Below is a small trained network, with its code and all its weights. Each question gives an input and a class and asks what happens when units are switched off, that is, made to give their printed mean instead of their output.

import numpy as np


def w(rows, s, z=0):
    codes = np.array(rows[::2]) - 128.0
    scale = np.full(codes.shape[1], s)
    scale[-1] = z or s
    return codes * scale


def norm(h):
    return h / np.sqrt((h * h).mean(-1, keepdims=True) + 1e-5)


def f(y):
    return y / 2 * (1 + np.tanh(0.7978845608 * (y + 0.044715 * y**3)))


def log_softmax(a):
    a = a - a.max(-1, keepdims=True)
    return a - np.log(np.exp(a).sum(-1, keepdims=True))


def net(x, mask):
    res = np.array(x, float).reshape(1, 7) / 4 @ E
    u = 0
    for l in range(2):
        y = f(norm(res) @ A[l][:, :-1].T + A[l][:, -1])
        res = res + np.where(mask[u : u + 9], y, B[l][:, -1]) @ B[l][:, :-1]
        u += 9
    return log_softmax(norm(res)[-1] @ U[:, :-1].T + U[:, -1])


A, B = {}, {}
E = w([
[126,125,132,127,122,127,122,128,127,128],'x0',
[22,184,236,58,126,153,244,163,10,72],'x1',
[250,3,168,53,161,171,142,248,177,231],'x2',
[130,131,131,127,131,128,127,127,129,127],'x3',
[77,69,86,199,199,241,34,211,111,39],'x4',
[128,122,127,130,126,123,131,130,127,121],'x5',
[127,128,127,124,128,129,127,131,130,128],'x6',
],0.0028)
A[0] = w([
[73,143,151,130,116,160,126,126,53,88,75],'L0N1',
[52,228,126,134,144,80,109,66,80,33,81],'L0N2',
[56,174,239,47,137,145,216,178,15,86,192],'L0N3',
[110,224,125,122,81,7,166,3,117,107,109],'L0N4',
[190,149,172,43,85,64,187,123,138,212,148],'L0N5',
[143,175,151,82,148,107,148,115,136,122,89],'L0N6',
[136,162,62,131,109,135,102,24,142,149,90],'L0N7',
[130,126,198,38,132,138,200,177,64,151,2],'L0N8',
[45,173,68,211,131,127,81,119,106,25,111],'L0N9',
],0.0048,0.0046)
B[0] = w([
[107,206,143,124,136,126,179,159,140,88,147],'L0N1',
[155,98,34,126,89,164,128,145,88,217,194],'L0N2',
[39,101,167,111,107,83,192,167,36,150,254],'L0N3',
[161,188,133,46,221,88,31,188,215,85,204],'L0N4',
[117,86,118,183,76,175,162,29,85,162,197],'L0N5',
[86,91,118,158,129,63,102,142,109,142,127],'L0N6',
[185,210,236,150,114,87,66,181,216,96,148],'L0N7',
[139,94,248,162,102,24,173,159,255,89,157],'L0N8',
[104,80,225,181,145,155,163,44,78,141,199],'L0N9',
],0.0048,0.0077)
A[1] = w([
[101,140,184,42,176,136,163,254,132,75,44],'L1N1',
[182,145,70,89,69,175,143,40,118,209,36],'L1N2',
[155,84,107,183,135,233,83,16,139,90,58],'L1N3',
[107,79,27,161,154,200,117,239,59,115,167],'L1N4',
[24,199,170,88,117,75,160,157,85,92,86],'L1N5',
[79,184,130,129,23,81,195,219,124,44,1],'L1N6',
[125,183,76,197,150,118,46,33,150,83,89],'L1N7',
[83,112,177,158,157,128,119,207,90,31,47],'L1N8',
[91,108,140,174,87,183,179,164,67,142,126],'L1N9',
],0.0061,0.0033)
B[1] = w([
[163,175,129,62,237,101,76,3,197,104,200],'L1N1',
[151,204,84,57,232,218,162,141,183,134,147],'L1N2',
[141,66,35,106,153,180,151,24,71,173,209],'L1N3',
[151,129,155,185,30,66,101,212,188,90,231],'L1N4',
[193,114,37,165,41,154,69,104,117,168,254],'L1N5',
[201,87,78,163,190,202,47,73,164,131,177],'L1N6',
[64,127,235,85,209,106,195,162,124,44,203],'L1N7',
[143,211,142,78,184,141,132,131,175,119,178],'L1N8',
[120,190,137,140,142,130,116,205,179,84,226],'L1N9',
],0.0061,0.0053)
U = w([
[153,242,233,20,239,36,75,236,247,30,254],'0',
[19,28,165,201,255,239,169,26,31,12,113],'1',
[252,110,22,13,210,241,191,34,203,236,15],'2',
[230,9,34,237,38,171,21,255,228,61,25],'3',
[144,239,26,21,41,19,51,33,36,234,122],'4',
[16,238,103,253,23,207,79,244,7,33,107],'5',
[72,25,230,84,30,30,247,108,60,223,183],'6',
],0.0087,0.0048)

Each question gives the input, the list of numbers given to net, and the class t.
The units are the neurons (one row each of A and B). Each row of codes is followed by its name. A weight is (code - 128) times the scale printed after its matrix; where a second scale follows, it is the last column's (A, B and U).
mask holds one flag per neuron, layer by layer. A switched-off neuron (its flag False) gives its mean, the last column of its row in B, instead of its output. The means were averaged over made-up inputs and are rounded, as every weight is.
A unit's drop is (log p(t) with every unit on - log p(t) with that unit switched off) / (log p(t) with every unit on - log p(t) with every unit switched off).
The circuit of an input: a set's keep is (log p(t) with only the set's units on - log p(t) with every unit switched off) / (log p(t) with every unit on - log p(t) with every unit switched off). Starting from the 12 units with the biggest drops (on a tie, the unit counted first), units are removed one at a time, each time the one whose removal leaves the highest keep (on an exact tie, the one counted first), for as long as the keep stays at least 0.8.
units of the circuit, in order: the units of the circuit, biggest drop first
most important unit: the unit with the biggest drop
top k neurons: the k neurons with the biggest drops, biggest first
top k neurons in layer l: the k neurons of layer l with the biggest drops, biggest first
input [1,6,-3,7,0,4,5], class 4: top 4 neurons -> (L1N5, L1N1, L0N4, L0N5)
input [7,-2,3,-6,-8,0,-4], class 2: units of the circuit, in order -> (L1N2)
input [-4,-5,0,-2,4,7,8], class 1: top 2 neurons -> (L0N3, L0N2)
input [2,7,-7,7,-3,-4,5], class 4: top 2 neurons -> (L0N4, L1N5)
input [3,3,0,-5,6,-2,2], class 5: top 3 neurons -> (L0N4, L0N9, L0N8)
input [4,-4,4,3,0,-3,-7], class 2: top 3 neurons -> (L0N3, L1N2, L0N4)
input [-2,-1,2,8,-6,-3,-4], class 2: units of the circuit, in order -> (L0N5, L1N2)
input [-6,-7,-8,-6,1,3,-7], class 1: top 3 neurons in layer 1 -> (L1N3, L1N4, L1N9)
input [-8,0,-3,4,0,6,-2], class 0: top 2 neurons in layer 1 -> (L1N3, L1N5)
input [-5,2,4,-7,0,-7,-3], class 6: top 3 neurons -> (L0N5, L0N4, L0N8)
input [-4,7,0,-2,-5,-5,-1], class 4: top 2 neurons -> (L1N5, L0N4)
input [4,-7,0,4,-2,4,3], class 0: top 2 neurons in layer 1 -> (L1N7, L1N5)
input [3,3,0,8,2,-6,5], class 5: top 3 neurons in layer 1 -> (L1N5, L1N9, L1N3)
input [-5,5,-3,7,-2,-1,8], class 4: units of the circuit, in order -> (L1N5)
input [-7,4,-2,6,-2,-1,7], class 4: top 2 neurons in layer 0 -> (L0N3, L0N4)
input [5,5,-7,0,-1,3,4], class 4: top 2 neurons in layer 0 -> (L0N4, L0N5)
input [-8,-3,-2,6,0,4,-8], class 0: top 2 neurons -> (L0N7, L0N5)
input [4,6,0,2,-7,-1,2], class 4: top 3 neurons -> (L0N4, L1N5, L0N9)
input [7,-5,1,1,-1,0,6], class 2: top 2 neurons -> (L0N4, L0N3)
input [-6,-8,-7,-8,-1,-3,-7], class 0: most important unit -> L0N7
